|  21 |   2 | -13 |  12 |  -4 |  -9 |  57 |   9 |   3 |   5 |  11 | -14 |  -1 |   1 |  15 | -31 |   6 |   1 |  26 | -11 |   9 |  23 | -23 |  -9 | -38 |   9 |  20 |  -4 |  12 |   3 |  -1 | -10 | -25 |   7 |   0 |  29 |  11 | -12 |  10 |   1 | -55 |  -2 | -30 | : <78>
|  -5 | -17 |  -9 | -21 | -13 |  12 |  17 | -18 | -15 |   3 |  18 | -22 |  -1 |   1 |   0 |  -8 |  -5 |   1 |  -7 | -10 |  -2 |  21 |  32 | -18 | -14 | -24 |  -7 |  -9 |  -6 |  -3 | -22 |  -5 |   3 |  -5 | -19 |  -4 |   4 | -11 |  -6 |   5 | -16 |  -1 | -17 | : <80>
|  -4 |  -7 |  -6 |   2 | -14 |   4 |  18 | -13 |  -7 |  11 |  29 |  -2 |   4 |  -4 |   1 |  -3 |  -3 |  -2 |   6 |  -3 | -12 |  15 |  -5 | -16 |  -6 |  12 |  21 |  -6 |   1 |  17 |  -1 |  24 |  -3 |  22 | -17 |   3 |   7 | -24 |  -7 | -14 |   0 |   0 | -16 | : <80>
|  13 |  -5 |  -5 |   7 |  -3 |  -1 |  -1 |  21 |   1 |   0 |  -7 | -15 |   7 |  -1 |   7 |  -7 |  -6 |  19 |   6 | -20 |  10 |   7 |  19 |   0 | -13 |  15 |  15 |   2 |  -2 |  11 |  -6 |  -2 |   1 |  18 |  -9 |  14 |  -1 |   2 |  15 |   0 |  -8 |   7 |  -8 | : <79>
|   8 |  -2 | -26 |  -8 |  -5 |  20 |   5 | -21 |  23 |  10 | -19 | -13 |  -8 |  -9 |   9 |  -6 | -10 |   7 |  25 |   4 | -10 |   0 |  61 |   2 | -37 |   5 |   9 |   3 |  -5 |  21 |   1 | -21 | -11 | -13 |  12 |  -6 |  12 |  18 |  28 |  -7 | -22 |   5 | -16 | : <80>
|  17 | -10 | -11 |  -3 |  10 | -34 |  17 |  19 | -13 |   7 |  37 |  25 | -10 |   6 |  -7 | -24 |  22 |  -7 |  29 |  19 |   9 |   0 | -68 |  18 |  27 |  14 |   8 | -17 |  -3 |  -6 |  12 | -67 | -19 |  16 |  -7 |  15 |   4 | -15 |  17 |  -4 | -25 |  36 |  13 | : <78>
|   5 |   3 |  -3 |  23 |   7 |  -6 |  -2 |  16 |  13 |  -7 |   5 |  11 |   2 |  17 |   1 | -24 |  -3 |  -7 |   6 |  -2 |   7 |  15 | -10 | -14 | -43 |  21 |   3 |  -7 |   2 |   4 | -18 | -16 |  -2 |   7 |   5 |  26 |   6 |  -5 |  21 |   4 | -44 |  32 |  20 | : <78>
|  -9 |  32 | -13 |  10 | -22 |  20 |  26 | -37 |   6 |   4 |  36 | -45 | -17 |  -6 |   7 |  -7 |  -4 | -13 | -45 | -12 | -16 |  23 | -16 |  -7 | -33 |  -9 |  23 |  -2 |   4 |  15 | -26 |   8 | -11 |  13 | -15 | -23 |  -8 |  -7 | -43 |  11 | -29 | -15 |  -2 | : <78>
|   6 |  15 | -23 |  -9 |  -6 |  18 |  50 | -27 |  12 |  11 |  25 | -18 |  -2 |  -2 |   1 | -16 |   0 |   1 |   6 |  -1 |  -1 |   1 |  33 |  -1 | -11 |   1 |   7 |  -1 |  17 |   4 |  -3 | -22 | -14 | -18 | -26 | -10 |   4 |   2 |  -5 |   2 | -37 |  -5 |  -6 | : <79>
|   9 |   3 | -13 | -27 | -16 |   7 |   8 | -39 | -41 |   7 |  17 | -18 |   2 |   8 |   3 | -12 |  -1 |   2 |  20 |  11 | -19 |  18 |  26 |  -3 | -38 |  -5 |   4 | -13 |  -7 |  14 | -21 |  -5 |  -7 |   0 | -17 | -14 |   2 | -14 |   8 |  21 |  -1 |   6 | -15 | : <78>
|  18 |   4 | -22 |   4 |   9 |  -1 |  49 |   6 |   7 |  10 |   8 |  -8 | -10 |  -6 |  10 | -15 |  -1 |   1 |   9 |  -5 |   3 |  10 |  -6 |   1 |  -5 |  45 |   8 | -10 |   2 |  15 |  -1 | -17 | -16 |   7 |  -4 |   6 |   2 | -10 |  16 |   5 | -30 |   9 | -10 | : <79>
|  22 |  -7 | -16 |   5 |   5 |  -5 |  59 |   2 |   1 |  29 |  -9 | -16 |   9 |  -8 |   8 |  -3 |   3 |  10 |  21 | -15 |   8 |  -7 |  -6 |  -2 |  22 |  -3 |  33 |  -2 | -28 |  -4 |  17 |   6 | -17 |   5 |  -9 |  18 |   0 | -19 |  18 | -12 | -20 | -13 | -64 | : <78>
|  18 | -29 | -30 |  11 |   8 |   5 |  44 |  28 |  10 |   0 |  26 |  -1 |   1 | -18 |  16 |  -9 |   6 |  -2 |  -2 | -16 |  18 |   9 |  22 | -26 |  -8 |  13 |   0 | -12 |  14 |  -7 |  -3 |  -4 |  -9 |   7 |   0 |  19 |   2 | -22 |  30 |   4 | -33 |  -1 |   0 | : <78>
|  18 | -14 |  -4 |   0 |   7 |  27 |  26 |   5 |  30 |  13 |  32 |  -5 |   5 |  -2 | -13 |  -9 |  12 | -15 |  -6 |  -6 |   5 |   2 | -14 |  17 |  18 |   3 |  -9 | -20 |   1 |  -8 |   3 | -30 | -12 |  -7 |  -6 |   0 |   7 | -10 |  -2 | -12 | -49 |  19 | -20 | : <78>
|   0 | -14 | -11 |   9 |  -7 |   7 |  12 |  -2 |  -8 |   7 |  19 | -10 |   1 |  -9 |   7 |  -9 |  -4 |  -2 |  13 |  -8 |  -9 |  24 |  26 | -19 | -43 | -10 |   2 |  -3 |   1 |   3 | -33 |  23 | -11 |   4 |  -5 |  -7 |   3 | -13 |   0 |   3 |   7 | -14 |  -5 | : <78>
|   1 |  -5 | -18 | -17 |   4 |  11 |  26 |  -7 |  -6 |   3 |  15 |  -6 |   8 |  -6 |  -5 |   5 |  -8 |   7 |   5 |   2 |   5 |   2 |  35 | -10 |  19 |   1 | -13 |   6 |   8 |  -5 |  -1 |  10 |  -5 | -18 | -13 |  -2 |   0 |  -5 |  16 |   2 |  -2 | -15 | -14 | : <79>
|  15 |   6 | -24 | -22 | -18 |  -3 |  31 | -27 | -51 |   5 |  19 | -20 |  10 |  -4 |  23 | -36 |  -5 |   1 |  11 |  -3 |  -7 |  19 |  29 |  -5 | -32 |  -6 |  -1 | -11 | -16 |  26 | -11 | -32 | -14 |   6 | -18 |   9 |   6 | -20 | -11 |   6 | -50 |  20 | -13 | : <80>
| -15 |  13 |  12 |   1 |   8 |  12 | -11 |   1 |  16 | -22 | -17 | -19 |   7 |   6 |  -3 |   7 |  -7 |   6 | -27 |  -7 |   1 |   6 |  42 |  -9 | -16 |  -9 | -20 |  11 |  15 | -11 | -17 |  25 |   7 | -39 |  -3 | -15 | -11 |   6 | -10 |   8 | -19 | -12 |  13 | : <78>
|   4 |   0 | -11 | -28 |  -6 |  24 |   7 | -18 | -76 |   0 |  -3 | -37 |   6 |   2 |  -4 | -31 | -36 |   0 |   9 |   9 | -21 |  37 |  57 | -26 | -83 |   0 | -27 |  -8 |  26 |   2 | -46 |   7 |  -9 | -20 | -32 | -16 |   5 |   0 | -10 |   6 | -31 |  -3 |  -5 | : <78>
|   7 |   8 | -16 |  13 |  10 |  -4 |  42 |   1 | -16 |   6 |   7 |   6 |   1 |  -7 |   2 |  -6 | -11 |  16 |   3 |   1 |  -3 |  -4 |  17 |  -1 |  26 |   6 |  -4 | -10 |   5 |  -9 |   7 | -11 | -14 |  -1 |  -4 |   6 | -11 |  -6 |   1 |  -1 | -14 | -11 | -10 | : <79>
|   9 |   8 | -17 | -16 |  -2 |  13 |  46 | -11 | -29 |  19 |  16 | -28 |  15 |  11 |  -7 | -31 | -11 |   8 |  33 |  -1 |  -6 |   6 |  13 |  -5 | -16 |  -1 |  15 | -72 | -13 |   8 | -23 | -12 | -19 |  -4 | -26 |  -2 |  -2 | -33 |  12 |  -1 | -68 |  12 | -27 | : <79>
|   9 |  13 | -29 | -11 |  -9 |  21 |  25 | -26 |  11 |   9 |  16 | -24 |  10 |  -6 |  17 | -16 | -26 |  19 |   7 |  -8 |   8 |  12 |  50 |   4 |  -7 |   3 |   5 |  -8 | -22 |  15 |  -8 | -22 |  -9 |  -9 |  -8 |  -2 |   2 |   8 |  17 |   5 | -50 |  33 | -20 | : <79>
|  10 |   2 |  22 |  -8 | -12 |   1 |  17 |  15 |  -3 |   5 |  24 |  -3 |   4 |   3 |  -4 | -14 |  -2 |  -3 |  -1 | -27 | -17 |  25 |   7 | -18 | -48 |  -7 |   7 |  -4 |   0 |   8 | -42 |   1 |  -7 |   9 | -33 |   6 |   3 | -19 | -11 |   7 | -39 |  21 |  -5 | : <79>
|  -7 | -24 |  -6 | -19 |   4 |  45 | -10 | -13 |   3 |  12 |  24 |  -5 |   9 |  15 |   3 |  -1 |  -4 |   6 | -29 | -13 |   0 |   9 |  66 | -22 |  10 | -19 | -14 |  18 | -14 | -12 | -15 |  18 |   2 |   2 | -13 |  -4 |   0 | -18 |   8 |   3 | -39 |  17 |  -7 | : <78>
| -43 | -16 |  -6 |   0 |  -5 |   3 |  21 | -12 | -19 |   5 |  -6 | -20 |   1 |   7 |   4 | -14 |  -6 |   9 |  18 |  -6 |   2 |   4 |  28 | -13 | -19 |  -4 |   4 |   1 | -13 |   9 |   4 |   4 | -18 |   6 | -10 |   3 |   1 |  -6 |   2 |  13 | -12 |  -3 | -22 | : <80>
|   0 |  -8 | -20 |   3 |  -3 |  -2 |  28 |  -2 |  -1 |  -9 |  -2 | -21 |   5 |  -7 |  -2 |  -9 |  -8 |  11 |   6 | -19 |  -3 |   3 |  28 | -13 | -23 |  -2 |  12 |  -9 |   2 |   5 |  -2 |   1 |  -4 |  -7 | -11 |  -5 |   7 |   5 |   3 |   5 | -17 | -15 | -15 | : <79>
|  -2 | -16 |   5 | -26 |  -3 |  32 | -16 | -22 |  -3 |  14 |  49 |  19 |   0 |  -7 |   7 |  -6 |  14 |  -2 |  -8 |   4 |  -8 |  10 |  -4 |   5 |  45 |  -1 | -18 |  -9 | -17 |  -5 |   6 | -23 |   3 |   5 | -17 |  -9 |   0 | -35 |  15 |  -3 |  -9 |  13 |  10 | : <78>
